Below is a small trained network, with its code and all its weights. Each question gives an input and a class and asks what happens when units are switched off, that is, made to give their printed mean instead of their output.

import numpy as np


def w(rows, s, z=0):
    codes = np.array(rows[::2]) - 128.0
    scale = np.full(codes.shape[1], s)
    scale[-1] = z or s
    return codes * scale


def f(y):
    return np.maximum(y, 0)


def log_softmax(a):
    a = a - a.max(-1, keepdims=True)
    return a - np.log(np.exp(a).sum(-1, keepdims=True))


def net(x, mask):
    res = np.array(x, float).reshape(1, 6) / 4 @ E
    y = f(res @ A[0][:, :-1].T + A[0][:, -1])
    res = res + np.where(mask, y, B[0][:, -1]) @ B[0][:, :-1]
    return log_softmax(res[-1] @ U[:, :-1].T + U[:, -1])


A, B = {}, {}
E = w([
[35,185,25,184,98,130],'x0',
[49,25,2,11,47,165],'x1',
[190,99,120,250,197,192],'x2',
[152,99,139,110,221,215],'x3',
[79,18,173,218,22,94],'x4',
[121,86,185,100,140,166],'x5',
],0.0074)
A[0] = w([
[142,146,113,103,146,130,59],'n0',
[151,132,127,34,171,174,77],'n1',
[122,116,110,138,122,114,104],'n2',
[166,110,250,83,147,82,83],'n3',
[139,109,139,200,162,134,160],'n4',
[139,108,145,139,159,91,77],'n5',
[152,129,128,105,110,110,49],'n6',
[170,119,150,193,166,133,141],'n7',
[151,132,104,54,196,165,156],'n8',
[12,14,109,137,27,153,111],'n9',
[68,177,107,104,29,92,136],'n10',
[91,170,116,105,133,41,60],'n11',
[145,115,94,225,143,159,108],'n12',
[138,161,126,149,118,127,89],'n13',
[69,93,91,116,134,68,198],'n14',
[116,97,168,106,153,187,124],'n15',
[117,121,101,164,183,117,88],'n16',
[211,107,232,170,147,123,80],'n17',
[100,170,129,142,118,133,91],'n18',
[137,122,149,103,113,136,2],'n19',
[143,103,121,124,95,139,160],'n20',
],0.015,0.0043)
B[0] = w([
[123,120,105,120,146,120,147],'n0',
[64,163,104,131,201,157,191],'n1',
[138,137,132,73,136,158,140],'n2',
[34,97,111,115,60,89,183],'n3',
[191,88,136,121,162,127,181],'n4',
[127,118,139,132,115,105,142],'n5',
[132,121,86,160,118,132,136],'n6',
[188,102,153,135,160,96,186],'n7',
[70,132,76,124,193,135,205],'n8',
[107,53,181,132,111,239,251],'n9',
[177,204,92,127,45,131,218],'n10',
[133,189,117,142,108,70,173],'n11',
[226,160,150,131,162,178,186],'n12',
[151,115,118,112,155,115,144],'n13',
[129,146,128,141,82,183,186],'n14',
[120,150,99,128,142,71,165],'n15',
[161,145,125,143,149,156,155],'n16',
[91,104,169,122,87,2,200],'n17',
[122,108,85,104,137,101,146],'n18',
[117,134,136,165,144,137,133],'n19',
[107,145,151,130,159,146,152],'n20',
],0.026,0.019)
U = w([
[95,90,211,105,152,80,252],'0',
[127,225,122,116,95,179,22],'1',
[205,105,211,138,234,128,60],'2',
[83,100,198,121,109,253,58],'3',
[63,165,111,98,247,169,245],'4',
],0.0073,0.0017)

Each question gives the input, the list of numbers given to net, and the class t.
The units are the neurons (one row each of A and B). Each row of codes is followed by its name. A weight is (code - 128) times the scale printed after its matrix; where a second scale follows, it is the last column's (A, B and U).
mask holds one flag per neuron, in row order. A switched-off neuron (its flag False) gives its mean, the last column of its row in B, instead of its output. The means were averaged over made-up inputs and are rounded, as every weight is.
A unit's drop is (log p(t) with every unit on - log p(t) with that unit switched off) / (log p(t) with every unit on - log p(t) with every unit switched off).
top k neurons: the k neurons with the biggest drops, biggest first
drop of u: that unit's drop, to one decimal
input [-4,-1,2,2,-6,5], class 4: top neuron => (n1)
input [-4,-3,1,-4,-8,3], class 4: top 3 neurons => (n1; n8; n9)
input [1,-7,-6,-6,5,3], class 1: top 2 neurons => (n10; n11)
input [-8,-4,7,6,-6,-8], class 0: top 2 neurons => (n17; n3)
input [-3,-3,5,-6,-2,0], class 0: top 2 neurons => (n17; n3)
input [-7,-2,-4,-8,-4,-1], class 0: top 3 neurons => (n3; n14; n12)
input [-5,2,3,6,4,-1], class 0: drop of n17 => 0.2
input [-6,0,-5,6,8,-3], class 0: drop of n13 => -0.1
input [0,1,-4,-7,4,-6], class 1: top 2 neurons => (n10; n11)
input [-2,-3,-2,0,-5,-8], class 4: drop of n10 => 0.2
